Each row is followed by roughly how far along a hidden order it lies, from 0 to 9. A new part has a new order.
[ -4  21  12  25  13  10  31 -12  16  27  -9  -8  -4 -14  -1   2   2 -18
  15  43   2  16   5   4   0  -8   6  -5   0 -18  18 -18  -3  -7  -2   0
 -20   4  -3]
5
[ -8  17  12  21  22  10  25 -14  16  28  -1  -7  -1   0   6   6  -2 -16
  11  51  -1  23   5  -1   2  -9   7 -10   8 -17  17 -13   3  -9   3  -5
 -19   0  -2]
3
[  0  27  19  27   4  17  33  22  13  14 -14  -6  -5 -23 -13 -34   5 -15
  18  18   9   2   6   4   7 -15   3  -6  -8 -11  14 -18   0   1 -19  18
 -39 -13  -7]
7
[-22   8   8  18  30  38   6  16  18  11  16  -2   1  44  12   7  -8  -7
  16  39  -5  38   2 -15  14 -18  12 -15  19 -18  -3  -1  11  -6   8   2
 -32 -14 -17]
0
[-17   5  12  28  31  19  10  -4  25  12   4  -9 -17  12   8   2  -4   3
   7  31  -6  20  -3   6  12 -23  11  -6 -26 -24 -14 -21  -1   3  15  12
 -12 -21 -20]
6
[  0  31  14  14  10  13  36  -8  16  26  -7  -4   7 -13  -1 -12   1 -21
  18  51   6  23  11  -8  -2  -4   4  -9  25 -15  39  -3  -7 -15 -21 -14
 -38  13   6]
1
[-20   0  13  27  31   8  12 -29  30  31   2 -15 -20   4  15  20  -5  -7
   3  47 -10  20  -1  15   1 -15  10  -5 -25 -24  -1 -30   4  -2  29   3
  -4 -10 -15]
7
[-12   1   4  11  17  39  15  -1  11  14   4  -8 -13  16  -3  -2  -2 -22
  22  33  10  17   5   3   2 -30   6 -10 -12 -14 -12 -26  31   4  15  20
  -9  13 -24]
9
[-18  13   0  24  15  51  18  72   9  -6   4  -2 -18  35 -12 -41   0 -20
   8 -18   5  13   9  -5  25 -13  12 -21  -5  -7 -12  -3  37  11 -19  60
 -66 -47 -21]
2
[ -9  12   8  18  14  23  29  -8  16  21  -2  -8  -9   1  -3  -6  -1 -21
  15  30   6  19   6   2   1 -16   6 -10  -3 -12  10 -17  18  -1   2  11
 -22   6 -11]
6
[-10  14  36  32  28  -1  17 -28  27  18  -4 -14 -14 -18   4   8  -1  11
   9  39  -8  16  -8  11   7 -23   9   0 -26 -30  -6 -32 -29  -2  14  -8
 -12 -22 -18]
7

[  5   6 -22  -3 -12  15   1 -37 -18  13   7  23  15 -13  -4  -9  -3 -26
   4 -10 -14 -43 -22]
7
[ 16  20 -34  -6 -30  24  13 -55 -25  12   8   5  38 -32  -3 -43 -10 -42
   6  -3 -22 -96 -35]
9
[ -2  -9   7   3  -3   1  -9   7  13 -12   1   2 -14 -21   2 -10   1  -3
   6  -4   6  11   5]
3
[ 14  13 -22  -2 -11  11   6 -24 -10  19   4 -20  39 -22   1 -36  -6   6
   4   5 -23 -61  -8]
6
[-11  -7  29   7  21  -5 -10  15  23  20  -9 -20   1  19   1  36  13  50
  10   6 -13  55  21]
0
[  9  10 -31  -6 -29  23   7 -57 -25   3  10  33  13 -24  -5 -22  -8 -64
   5 -13  -9 -70 -41]
9
[ -4  -8  20   9  16  -4 -13  17  23  12  -5 -25   4 -13   4   9  11  52
  12   5 -14  30  25]
0
[ 14   4 -35  -3 -18  11   2 -21 -22  -5  12  11  14 -36  -1 -47 -12 -30
  -3  -7  -3 -64 -17]
8
[ 15   8   2   1   1 -14   8  52  23  -8  -5 -96  32 -22  12 -75 -11  72
  -9  31  -1 -29  39]
3
[  7   2  -8   0  -5   1   0   5   3   0   2 -25  12 -16   3 -28  -4  12
   0   5  -3 -23   6]
5
[  9   8 -26  -3 -15  15   3 -35 -19  11   8  15  21 -22  -3 -25  -6 -28
   2  -8 -14 -56 -21]
7
[  0   0  17   1   7 -11   1  32  25  -2  -7 -46   4   7   6 -16  -1  41
  -3  14   3  21  24]
3
[ 10  -1 -23  -2  -8   2  -1  -2 -10  -4   8  -3   9 -21   1 -40 -10  -5
  -6  -2   0 -32   0]
6
[  9   4 -30  -3 -18  17   0 -40 -22   3  11  26  11 -29  -4 -27  -7 -42
   4 -12  -9 -52 -24]
7
[  5  -4   8   4  -6   1  -6  13  18  -7   0 -25   5 -37   5 -31  -1  14
   8   6  -3 -14  10]
3
[  9   5 -27  -3 -15  14   1 -30 -20   4  10  22  11 -22  -3 -23  -7 -33
   2 -10  -7 -49 -20]
7
[-10   0  21   2   0  10  -2 -20  13  14  -7  14  -5  15  -3  39  10  -6
  14  -4 -11  23 -11]
3
[ -9   1  17   3  -8  21  -7 -44   9  20  -4  28   2  -7  -4  40  13 -23
  25 -11 -23   1 -23]
4
[ 10   4 -28  -2 -15  15   0 -33 -20   6  10  19  16 -30  -3 -31  -7 -31
   4 -10 -11 -55 -22]
7
[ -4  -4  21   6   5   2  -9   4  20   9  -5 -12   1 -12   3   9   9  22
  14   1 -10  19  12]
2

New part:
[-12  13  19 -13   4  -2   6   2   9  13  -3   6   5   2  11 -33   1   2
   0   0  -9 -15  15   2   8 -31   8 -44  13  -9   8  -1  13   5   2 -10
 -16   0   3  22 -62  -6   6  -8   4   5 -13 -13 -19 -11  37  -9   3   2
   1  20  14  -8  17 -12   1]
6
[-12  12   6 -20   6   4  11  -1  12  17   4   9   2  -5  17 -76   4   0
   4  -2 -12  -8   9  14   6 -32   1 -47  15  -8   6  -4  11   8  10 -18
 -11  -6  -3  24 -58   0  10 -12   3  10  -8 -11 -16   4  41 -15   5  15
   5  27  23 -10  -6  -6   4]
2
[-18  18   8 -17  -2   0   8   1   9  19  11   5   3  -3   7 -45  -1   1
   1  -2  -6  -8   7   6   7 -33   7 -53  13 -10   7  -2  12   5  32  -8
  -9  -8   7  22 -67  -7   6 -13   7   5 -12  -9 -19   0  44 -16   7   5
   3  16  28  -1  11  -9   7]
7
[ -14    5   11  -16   14    5   -6   -9   10   15    8   11    1  -33
   38 -100    9   -6  -13    4  -11   -1    7   22    2  -28    3  -32
   16  -16   17   -9   -2   13   -4  -27  -18   -1   -8   36  -73    0
   -8   -3    0    8   -3  -12  -14    9   37    6   13   15    2   30
    2  -30  -28   -2   22]
1
[-22  19   6 -13  -6   0   6   4   8  15  12   1   1  -2   1  -2  -3   2
   2  -1  -3  -9   7   5   7 -31   8 -34  12  -8   5  -1  12   1  37  -5
 -10  -8   9  22 -67  -9   3 -10  10   1 -14  -9 -19  -4  40 -14   6   5
   1   6  23   6  14 -11   8]
9
[ -6   3   5 -15   7   4   7  -1  12  16   3   5   1  -4  16 -69   4  -1
   5  -2  -8  -8  10  12   6 -32  -2 -38  13  -7   5  -4  11   7   3 -14
  -8   1  -5  22 -37   0  12 -14   1  11  -6  -9 -12   6  32 -13   6  15
   6  19  14  -8  -7  -5   1]
0
[  4  -7  27 -12  19  -2  -8  -6   8   7 -34   8  11  -6  35 -55  10  -2
 -13   4 -18 -18  22   1   9 -23   0 -29  13  -7  13  -2   2  11 -66 -24
 -22  21 -14  20 -38   1   0   3  -8   8  -9 -15  -8 -17   7  14   1  -1
  -2  26 -22 -36   5 -10  -8]
0
[-19  17   9 -16   2   0   9  -2   9  15  10   8   2  -9  13 -48   2   0
  -2   0  -7  -8   7  11   5 -29   8 -53  14 -14  11  -2  11   6  20 -15
 -14  -8   6  30 -66  -8   2  -9   6   5 -11 -11 -20  -2  47 -10   7   5
   3  24  23 -10   7  -8  10]
7
[-26  13  24  -8   4  -5  -2   2   7  13 -10   4   8  -6  15 -11   0   2
  -8   3 -12 -20  14   2   7 -31  12 -37  12  -9  12   0  12   7  -7 -13
 -23   2   4  19 -71  -9  -3   4   4   0 -11 -14 -16 -23  35   2   3  -7
  -6  21  -2 -20  19 -15   3]
8
[ -8   8  16 -13   9   1   5   0  10  13  -8   5   4   0  17 -54   4   0
   2   0 -11 -16  15   7   7 -34   3 -41  12  -7   7  -2  13  10 -13 -16
 -18   3  -5  23 -47  -1   8  -4   0   9 -10 -12 -14  -6  33  -5   3   6
   1  21   2 -14   2 -10  -3]
1
